Below are the code and all the weights of a small trained network. Each question names an input and a class and asks about switching units off, where a switched-off unit gives its printed mean instead of its output.

import numpy as np


def w(rows, s, z=0):
    codes = np.array(rows[::2]) - 128.0
    scale = np.full(codes.shape[1], s)
    scale[-1] = z or s
    return codes * scale


def norm(h):
    return h / np.sqrt((h * h).mean(-1, keepdims=True) + 1e-5)


def f(y):
    return y / 2 * (1 + np.tanh(0.7978845608 * (y + 0.044715 * y**3)))


def log_softmax(a):
    a = a - a.max(-1, keepdims=True)
    return a - np.log(np.exp(a).sum(-1, keepdims=True))


def net(x, mask):
    res = np.array(x, float).reshape(1, 4) / 4 @ E
    u = 0
    for l in range(4):
        y = f(norm(res) @ A[l][:, :-1].T + A[l][:, -1])
        res = res + np.where(mask[u : u + 3], y, B[l][:, -1]) @ B[l][:, :-1]
        u += 3
    return log_softmax(norm(res)[-1] @ U[:, :-1].T + U[:, -1])


A, B = {}, {}
E = w([
[187,222,150,218,142,253,86,83,64,148,80],'x0',
[140,228,85,169,128,97,152,207,139,162,105],'x1',
[85,90,223,52,73,127,32,181,103,82,247],'x2',
[203,58,47,192,193,147,167,86,94,31,89],'x3',
],0.00057)
A[0] = w([
[197,251,137,250,124,223,104,116,73,213,77,4],'L0N1',
[111,191,35,178,150,30,223,215,211,161,66,94],'L0N2',
[97,17,154,47,179,60,139,133,183,68,206,43],'L0N3',
],0.0013,0.0004)
B[0] = w([
[125,25,54,108,137,51,140,138,99,16,161,254],'L0N1',
[201,187,111,154,185,68,170,178,166,199,185,224],'L0N2',
[128,73,3,57,36,50,105,134,94,44,166,222],'L0N3',
],0.0013,0.00072)
A[1] = w([
[50,140,254,66,47,147,60,148,128,176,171,3],'L1N1',
[158,62,90,183,192,152,191,83,138,94,45,37],'L1N2',
[129,111,111,189,146,162,175,61,150,137,38,13],'L1N3',
],0.0017,0.00058)
B[1] = w([
[137,200,202,66,240,220,7,31,227,216,190,254],'L1N1',
[84,232,192,31,46,181,83,106,103,181,56,226],'L1N2',
[119,70,155,28,96,139,158,28,80,166,126,153],'L1N3',
],0.0012,0.00089)
A[2] = w([
[169,55,199,146,122,206,46,78,80,29,157,36],'L2N1',
[201,85,55,186,213,127,196,57,91,84,46,47],'L2N2',
[182,145,140,250,178,234,74,172,25,21,123,3],'L2N3',
],0.0017,0.00054)
B[2] = w([
[111,197,76,139,112,28,211,236,165,163,120,230],'L2N1',
[110,216,252,121,138,253,64,70,119,222,150,254],'L2N2',
[159,193,220,206,54,87,59,242,93,36,154,204],'L2N3',
],0.0014,0.00098)
A[3] = w([
[169,229,115,184,175,160,146,163,126,196,88,64],'L3N1',
[90,149,186,89,152,140,40,126,187,181,197,45],'L3N2',
[71,7,92,64,72,70,96,164,136,57,178,2],'L3N3',
],0.0021,0.00056)
B[3] = w([
[81,6,93,80,105,74,149,134,158,97,155,225],'L3N1',
[136,166,187,83,240,207,92,115,179,110,135,246],'L3N2',
[17,46,124,99,43,104,106,12,88,66,109,238],'L3N3',
],0.0021,0.0012)
U = w([
[105,201,230,46,254,200,24,135,232,157,215,252],'0',
[162,106,10,157,174,3,240,217,209,210,128,151],'1',
[204,203,188,238,73,147,73,247,43,25,138,77],'2',
[32,6,90,63,20,52,90,41,106,25,164,82],'3',
[191,139,131,150,126,242,193,5,59,205,11,60],'4',
],0.0052,0.00026)

Each question gives the input, the list of numbers given to net, and the class t.
The units are the neurons (one row each of A and B). Each row of codes is followed by its name. A weight is (code - 128) times the scale printed after its matrix; where a second scale follows, it is the last column's (A, B and U).
mask holds one flag per neuron, layer by layer. A switched-off neuron (its flag False) gives its mean, the last column of its row in B, instead of its output. The means were averaged over made-up inputs and are rounded, as every weight is.
A unit's drop is (log p(t) with every unit on - log p(t) with that unit switched off) / (log p(t) with every unit on - log p(t) with every unit switched off).
The circuit of an input: a set's keep is (log p(t) with only the set's units on - log p(t) with every unit switched off) / (log p(t) with every unit on - log p(t) with every unit switched off). Starting from all 12 units, units are removed one at a time, each time the one whose removal leaves the highest keep (on an exact tie, the one counted first), for as long as the keep stays at least 0.8.
units of the circuit, in order: the units of the circuit, biggest drop first
k most important neurons of layer l: the k neurons of layer l with the biggest drops, biggest first
drop when u is switched off: that unit's drop, to one decimal
input [4,6,-7,0], class 1: units of the circuit, in order => [L3N1]
input [7,3,-3,-3], class 2: units of the circuit, in order => [L2N3; L0N1]
input [5,6,-1,-4], class 1: units of the circuit, in order => [L3N1; L2N2]
input [3,5,0,-1], class 2: units of the circuit, in order => [L0N1; L2N3]
input [8,-7,5,1], class 2: units of the circuit, in order => [L2N3; L2N1]
input [0,4,6,4], class 2: 2 most important neurons of layer 1 => [L1N3; L1N2]
input [-3,-8,-5,6], class 4: 2 most important neurons of layer 3 => [L3N3; L3N1]
input [-3,7,2,-1], class 1: 2 most important neurons of layer 2 => [L2N2; L2N3]
input [1,-3,-4,-4], class 4: 2 most important neurons of layer 2 => [L2N1; L2N2]
input [5,6,-7,-1], class 1: drop when L3N1 is switched off => 1.1
input [7,0,-1,2], class 2: drop when L1N1 is switched off => 0.0
input [-3,-4,-3,4], class 4: drop when L3N3 is switched off => 0.1
